Below is a small trained network, with its code and all its weights. Each question gives an input and a target symbol and asks what happens when units are switched off, that is, made to give their printed mean instead of their output.

import numpy as np


def w(rows, s, z=0):
    codes = np.array(rows[::2]) - 128.0
    scale = np.full(codes.shape[1], s)
    scale[-1] = z or s
    return codes * scale


def f(y):
    return np.maximum(y, 0)


def softmax(a):
    e = np.exp(a - a.max(-1, keepdims=True))
    return e / e.sum(-1, keepdims=True)


def log_softmax(a):
    a = a - a.max(-1, keepdims=True)
    return a - np.log(np.exp(a).sum(-1, keepdims=True))


def net(x, mask):
    ids = ['αβεημσ'.index(c) for c in x.split()]
    T = len(ids)
    res = E[ids] + P[:T]
    u = 0
    for l in range(2):
        q, k, v = (res @ M[l].T for M in (Q, K, V))
        z = softmax(np.where(np.tri(T) > 0, q @ k.T / 2**0.5, -1e9)) @ v
        res = res + np.where(mask[u], z, O[l][:, -1]) @ O[l][:, :-1]
        u += 1
        y = f(res @ A[l][:, :-1].T + A[l][:, -1])
        res = res + np.where(mask[u : u + 4], y, B[l][:, -1]) @ B[l][:, :-1]
        u += 4
    return log_softmax(res[-1] @ U[:, :-1].T + U[:, -1])


Q, K, V, O, A, B = {}, {}, {}, {}, {}, {}
E = w([
[167,187,143,114,41,138],'α',
[194,218,177,92,184,185],'β',
[42,119,125,103,56,135],'ε',
[129,11,232,177,205,27],'η',
[47,33,176,82,73,64],'μ',
[172,135,123,251,171,123],'σ',
],0.012)
P = w([
[179,131,18,39,151,65],'0',
[173,122,77,92,106,178],'1',
[157,146,98,115,106,147],'2',
[139,155,117,124,106,138],'3',
[121,155,133,129,101,138],'4',
[109,169,150,129,109,131],'5',
[89,163,163,132,109,135],'6',
[76,175,180,134,113,119],'7',
[56,177,198,132,116,112],'8',
[46,177,211,136,116,110],'9',
[26,185,227,133,123,104],'10',
[32,164,253,131,114,121],'11',
[23,133,239,149,138,99],'12',
],0.0059)
Q[0] = w([
[39,30,56,91,76,118],'L0H1',
[97,221,155,40,6,177],'L0H1',
],0.024)
K[0] = w([
[28,37,176,89,25,80],'L0H1',
[108,249,123,33,9,137],'L0H1',
],0.02)
V[0] = w([
[175,68,3,105,113,154],'L0H1',
[98,146,161,75,174,156],'L0H1',
],0.013)
O[0] = w([
[24,103,119,134,214,2,2],'L0H1',
[111,23,65,196,100,93,159],'L0H1',
],0.0054,0.0065)
A[0] = w([
[215,116,6,179,82,120,100],'L0N1',
[158,147,99,182,119,149,207],'L0N2',
[97,143,193,153,156,98,6],'L0N3',
[85,152,30,185,128,120,97],'L0N4',
],0.015,0.0021)
B[0] = w([
[235,42,56,254,6,72,183],'L0N1',
[65,139,172,96,88,65,253],'L0N2',
[184,126,78,24,94,213,170],'L0N3',
[77,249,103,116,69,123,147],'L0N4',
],0.0084,0.0036)
Q[1] = w([
[1,110,161,92,144,138],'L1H1',
[111,100,105,153,125,152],'L1H1',
],0.029)
K[1] = w([
[176,149,7,38,237,61],'L1H1',
[151,163,138,118,83,63],'L1H1',
],0.017)
V[1] = w([
[190,196,75,182,173,213],'L1H1',
[249,82,181,53,162,129],'L1H1',
],0.018)
O[1] = w([
[109,82,140,197,77,254,8],'L1H1',
[161,76,54,140,200,123,154],'L1H1',
],0.016,0.011)
A[1] = w([
[94,60,56,176,55,135,36],'L1N1',
[72,101,121,231,36,57,67],'L1N2',
[165,164,107,158,151,78,58],'L1N3',
[102,64,56,127,1,89,255],'L1N4',
],0.015,0.0027)
B[1] = w([
[130,159,192,38,210,196,190],'L1N1',
[121,57,178,129,104,245,182],'L1N2',
[135,103,194,198,181,156,254],'L1N3',
[159,192,15,204,79,51,197],'L1N4',
],0.011,0.022)
U = w([
[147,185,70,202,92,26,253],'α',
[156,220,135,91,172,154,136],'β',
[47,157,193,73,113,86,107],'ε',
[111,16,135,185,156,88,35],'η',
[88,159,200,142,175,67,73],'μ',
[49,113,227,254,120,130,143],'σ',
],0.0045,0.0042)

Each question gives the input, a string of symbols that net reads in full, and the target symbol t.
The units are the heads (2 rows each of Q, K, V and O) and the neurons (one row each of A and B). Each row of codes is followed by its name. A weight is (code - 128) times the scale printed after its matrix; where a second scale follows, it is the last column's (O, A, B and U).
mask holds one flag per unit, layer by layer, with each layer's heads first. A switched-off unit (its flag False) gives its mean, the last column of its rows in O or B, instead of its output. The means were averaged over made-up inputs and are rounded, as every weight is.
A unit's drop is (log p(t) with every unit on - log p(t) with that unit switched off) / (log p(t) with every unit on - log p(t) with every unit switched off).
The circuit of an input: a set's keep is (log p(t) with only the set's units on - log p(t) with every unit switched off) / (log p(t) with every unit on - log p(t) with every unit switched off). Starting from all 10 units, units are removed one at a time, each time the one whose removal leaves the highest keep (on an exact tie, the one counted first), for as long as the keep stays at least 0.8.
circuit, biggest first: the units of the circuit, biggest drop first
k most important neurons: the k neurons with the biggest drops, biggest first
k most important neurons of layer l: the k neurons of layer l with the biggest drops, biggest first
input σ β β η μ β α η ε η, target ε: circuit, biggest first	[L0N3 L1H1 L1N3 L0H1]
input β ε σ ε ε β ε, target β: circuit, biggest first	[L1N1 L1H1]
input α β μ β σ, target σ: circuit, biggest first	[L0N1 L1H1]
input ε β μ β σ α μ α α μ ε μ, target ε: circuit, biggest first	[L0H1 L1H1 L0N4]
input β α ε α, target ε: circuit, biggest first	[L0H1 L1H1]
input μ μ α σ μ, target μ: circuit, biggest first	[L1H1 L1N3]
input α β μ β, target μ: 3 most important neurons	[L1N3 L1N4 L1N2]
input β σ β, target σ: 3 most important neurons	[L0N2 L0N4 L0N1]
input α μ μ μ α μ ε α, target μ: circuit, biggest first	[L0H1 L1H1 L1N3]
input ε β σ ε α ε σ, target ε: circuit, biggest first	[L0H1 L1H1 L1N4 L0N3]
input μ μ σ η σ, target η: circuit, biggest first	[L0H1 L1H1 L1N3]
input μ σ σ, target σ: circuit, biggest first	[L1H1]
input μ μ β α μ μ, target μ: circuit, biggest first	[L1H1 L1N3 L0H1]
input μ μ μ η μ ε β α β, target α: 3 most important neurons of layer 1	[L1N3 L1N1 L1N2]
input β μ β η β α α, target α: 2 most important neurons of layer 0	[L0N2 L0N1]
input μ β μ σ σ η α μ β η β σ, target η: most important neuron	[L0N3]
input η σ μ σ, target μ: 2 most important neurons	[L1N3 L1N4]
input σ μ μ ε σ, target μ: 4 most important neurons	[L0N3 L1N4 L1N3 L1N2]
input σ η μ ε μ ε, target σ: 2 most important neurons	[L0N4 L1N2]
input α σ μ μ ε μ μ β σ μ, target α: 3 most important neurons	[L1N3 L1N4 L1N1]
input α μ σ ε σ μ β μ α, target μ: 3 most important neurons	[L0N2 L1N4 L1N3]
